Below is a small trained network, with its code and all its weights. Each question gives an input and a target symbol and asks what happens when units are switched off, that is, made to give their printed mean instead of their output.

import numpy as np


def w(rows, s, z=0):
    codes = np.array(rows[::2]) - 128.0
    scale = np.full(codes.shape[1], s)
    scale[-1] = z or s
    return codes * scale


def norm(h):
    return h / np.sqrt((h * h).mean(-1, keepdims=True) + 1e-5)


def f(y):
    return np.maximum(y, 0)


def softmax(a):
    e = np.exp(a - a.max(-1, keepdims=True))
    return e / e.sum(-1, keepdims=True)


def log_softmax(a):
    a = a - a.max(-1, keepdims=True)
    return a - np.log(np.exp(a).sum(-1, keepdims=True))


def net(x, mask):
    ids = ['αβεθλμξπτω'.index(c) for c in x.split()]
    T = len(ids)
    res = E[ids] + P[:T]
    r = norm(res)
    for j in range(2):
        rows = slice(3 * j, 3 * j + 3)
        q, k, v = (r @ M[0][rows].T for M in (Q, K, V))
        z = softmax(np.where(np.tri(T) > 0, q @ k.T / 3**0.5, -1e9)) @ v
        o = O[0][rows]
        res = res + np.where(mask[j], z, o[:, -1]) @ o[:, :-1]
    y = f(norm(res) @ A[0][:, :-1].T + A[0][:, -1])
    res = res + np.where(mask[2:6], y, B[0][:, -1]) @ B[0][:, :-1]
    return log_softmax(norm(res)[-1] @ U[:, :-1].T + U[:, -1])


Q, K, V, O, A, B = {}, {}, {}, {}, {}, {}
E = w([
[134,61,128,170,100,72],'α',
[124,88,61,94,155,126],'β',
[156,86,114,89,134,72],'ε',
[98,209,127,101,4,176],'θ',
[74,106,99,128,161,117],'λ',
[95,86,131,136,145,63],'μ',
[88,82,55,165,127,93],'ξ',
[132,106,132,115,168,108],'π',
[136,63,103,61,154,128],'τ',
[100,102,117,97,163,101],'ω',
],0.012)
P = w([
[119,2,133,111,232,148],'0',
[75,105,118,87,143,104],'1',
[70,109,119,72,121,115],'2',
[63,103,120,64,101,125],'3',
[61,99,120,55,90,135],'4',
[58,95,122,50,78,143],'5',
],0.0076)
Q[0] = w([
[202,255,71,201,168,242],'head 0',
[186,72,187,47,83,37],'head 0',
[134,99,114,133,193,208],'head 0',
[160,132,62,157,117,128],'head 1',
[92,132,62,64,144,140],'head 1',
[82,104,169,143,50,108],'head 1',
],0.0084)
K[0] = w([
[90,55,64,114,211,81],'head 0',
[120,167,214,75,2,78],'head 0',
[106,97,115,101,248,85],'head 0',
[113,132,75,132,118,119],'head 1',
[103,154,110,64,123,183],'head 1',
[179,143,154,197,83,159],'head 1',
],0.0088)
V[0] = w([
[2,95,10,47,119,140],'head 0',
[43,101,52,99,140,73],'head 0',
[174,193,127,169,68,208],'head 0',
[184,137,193,172,47,172],'head 1',
[208,167,133,124,147,148],'head 1',
[142,249,141,91,119,206],'head 1',
],0.0065)
O[0] = w([
[198,209,186,153,50,168,250],'head 0',
[155,115,116,53,49,207,208],'head 0',
[178,213,66,173,166,25,58],'head 0',
[129,138,59,6,15,198,49],'head 1',
[109,107,156,115,55,94,69],'head 1',
[111,3,160,113,89,169,47],'head 1',
],0.0057,0.011)
A[0] = w([
[194,146,198,70,211,188,15],'neuron 0',
[117,136,119,101,89,89,252],'neuron 1',
[110,2,152,232,125,144,146],'neuron 2',
[56,59,210,161,232,214,167],'neuron 3',
],0.0088,0.0036)
B[0] = w([
[106,33,114,155,103,183,207],'neuron 0',
[110,88,145,121,132,182,168],'neuron 1',
[127,3,48,44,210,86,159],'neuron 2',
[162,2,111,54,74,178,245],'neuron 3',
],0.0086,0.011)
U = w([
[213,134,154,249,66,37,121],'α',
[217,214,30,115,203,161,69],'β',
[254,187,223,24,129,26,3],'ε',
[151,177,233,133,9,216,92],'θ',
[16,178,114,165,205,159,141],'λ',
[28,103,220,133,122,3,41],'μ',
[62,113,15,235,116,92,29],'ξ',
[235,185,208,218,231,167,149],'π',
[116,22,102,73,139,131,196],'τ',
[92,198,225,27,249,113,68],'ω',
],0.0085,0.0036)

Each question gives the input, a string of symbols that net reads in full, and the target symbol t.
The units are the heads (3 rows each of Q, K, V and O) and the neurons (one row each of A and B). Each row of codes is followed by its name. A weight is (code - 128) times the scale printed after its matrix; where a second scale follows, it is the last column's (O, A, B and U).
mask holds one flag per unit, heads first, then neurons. A switched-off unit (its flag False) gives its mean, the last column of its rows in O or B, instead of its output. The means were averaged over made-up inputs and are rounded, as every weight is.
A unit's drop is (log p(t) with every unit on - log p(t) with that unit switched off) / (log p(t) with every unit on - log p(t) with every unit switched off).
The circuit of an input: a set's keep is (log p(t) with only the set's units on - log p(t) with every unit switched off) / (log p(t) with every unit on - log p(t) with every unit switched off). Starting from all 6 units, units are removed one at a time, each time the one whose removal leaves the highest keep (on an exact tie, the one counted first), for as long as the keep stays at least 0.8.
units of the circuit, in order: the units of the circuit, biggest drop first
most important unit: the unit with the biggest drop
top k neurons: the k neurons with the biggest drops, biggest first
heads that matter: for each layer, one digit per head in row order, 1 if its drop is at least 0.15 and else 0, layers parted by /
drop of u: that unit's drop, to one decimal
input ξ α τ α, target θ: top 3 neurons : [neuron 3; neuron 2; neuron 0]
input τ α ξ θ π, target π: top 3 neurons : [neuron 3; neuron 2; neuron 0]
input α λ ω μ α, target θ: heads that matter : 01
input θ μ λ, target λ: top 3 neurons : [neuron 3; neuron 0; neuron 2]
input θ ω π, target π: most important unit : head 0
input ε μ ε, target θ: heads that matter : 00
input ξ β λ β, target θ: heads that matter : 10
input ε ω ε ω ξ ξ, target θ: top 3 neurons : [neuron 3; neuron 0; neuron 2]
input μ α ξ τ τ μ, target θ: units of the circuit, in order : [neuron 2; head 0; head 1]
input θ α ω μ, target μ: heads that matter : 11
input θ β ε, target ε: heads that matter : 11
input ξ π ξ, target θ: top 2 neurons : [neuron 2; neuron 0]
input π τ θ α, target α: top 3 neurons : [neuron 3; neuron 0; neuron 2]
input θ α β ε α β, target β: top neuron : [neuron 3]
input θ β τ ω μ, target μ: units of the circuit, in order : [head 0; neuron 3; head 1; neuron 0]
input α θ ξ ω, target ω: top 3 neurons : [neuron 3; neuron 0; neuron 2]
input ω ω λ λ λ ω, target θ: drop of head 0 : 1.0
input μ ε ξ α θ ξ, target ξ: drop of neuron 3 : 0.8
input ξ ω θ β, target β: drop of neuron 3 : 0.7
input τ τ θ λ ω ω, target ω: drop of head 1 : 0.2
